Below are the code and all the weights of a small trained network. Each question names an input and a class and asks about switching units off, where a switched-off unit gives its printed mean instead of its output.

import numpy as np


def w(rows, s, z=0):
    codes = np.array(rows[::2]) - 128.0
    scale = np.full(codes.shape[1], s)
    scale[-1] = z or s
    return codes * scale


def f(y):
    return np.maximum(y, 0)


def log_softmax(a):
    a = a - a.max(-1, keepdims=True)
    return a - np.log(np.exp(a).sum(-1, keepdims=True))


def net(x, mask):
    res = np.array(x, float).reshape(1, 4) / 4 @ E
    y = f(res @ A[0][:, :-1].T + A[0][:, -1])
    res = res + np.where(mask, y, B[0][:, -1]) @ B[0][:, :-1]
    return log_softmax(res[-1] @ U[:, :-1].T + U[:, -1])


A, B = {}, {}
E = w([
[87,213,110],'x0',
[127,128,128],'x1',
[127,128,128],'x2',
[142,158,248],'x3',
],0.018)
A[0] = w([
[185,35,145,213],'N1',
[159,127,205,150],'N2',
[121,192,131,131],'N3',
[113,95,4,254],'N4',
[124,147,96,122],'N5',
[73,230,59,137],'N6',
[65,201,118,138],'N7',
],0.021,0.012)
B[0] = w([
[109,38,145,208],'N1',
[171,116,226,195],'N2',
[100,197,143,165],'N3',
[135,83,8,252],'N4',
[153,130,91,152],'N5',
[153,178,87,217],'N6',
[127,200,123,188],'N7',
],0.016,0.032)
U = w([
[60,8,76,120],'0',
[132,55,191,254],'1',
[145,166,55,76],'2',
[41,222,196,38],'3',
],0.013,0.0032)

Each question gives the input, the list of numbers given to net, and the class t.
The units are the neurons (one row each of A and B). Each row of codes is followed by its name. A weight is (code - 128) times the scale printed after its matrix; where a second scale follows, it is the last column's (A, B and U).
mask holds one flag per neuron, in row order. A switched-off neuron (its flag False) gives its mean, the last column of its row in B, instead of its output. The means were averaged over made-up inputs and are rounded, as every weight is.
A unit's drop is (log p(t) with every unit on - log p(t) with that unit switched off) / (log p(t) with every unit on - log p(t) with every unit switched off).
unit that matters most: the unit with the biggest drop
k most important neurons: the k neurons with the biggest drops, biggest first
drop of u: that unit's drop, to one decimal
input [0,0,-7,-4], class 0: unit that matters most : N7
input [0,2,-4,7], class 1: 2 most important neurons : (N2, N7)
input [1,4,-1,5], class 3: 2 most important neurons : (N4, N1)
input [0,6,8,-2], class 0: 2 most important neurons : (N7, N6)
input [-1,7,1,0], class 0: 2 most important neurons : (N2, N6)
input [7,3,5,1], class 3: 2 most important neurons : (N4, N3)
input [-7,-2,7,3], class 1: drop of N4 : 0.4
input [6,7,-6,6], class 3: drop of N3 : 0.0
input [-2,2,4,8], class 1: drop of N5 : 0.0
input [1,1,-6,6], class 3: 2 most important neurons : (N4, N1)
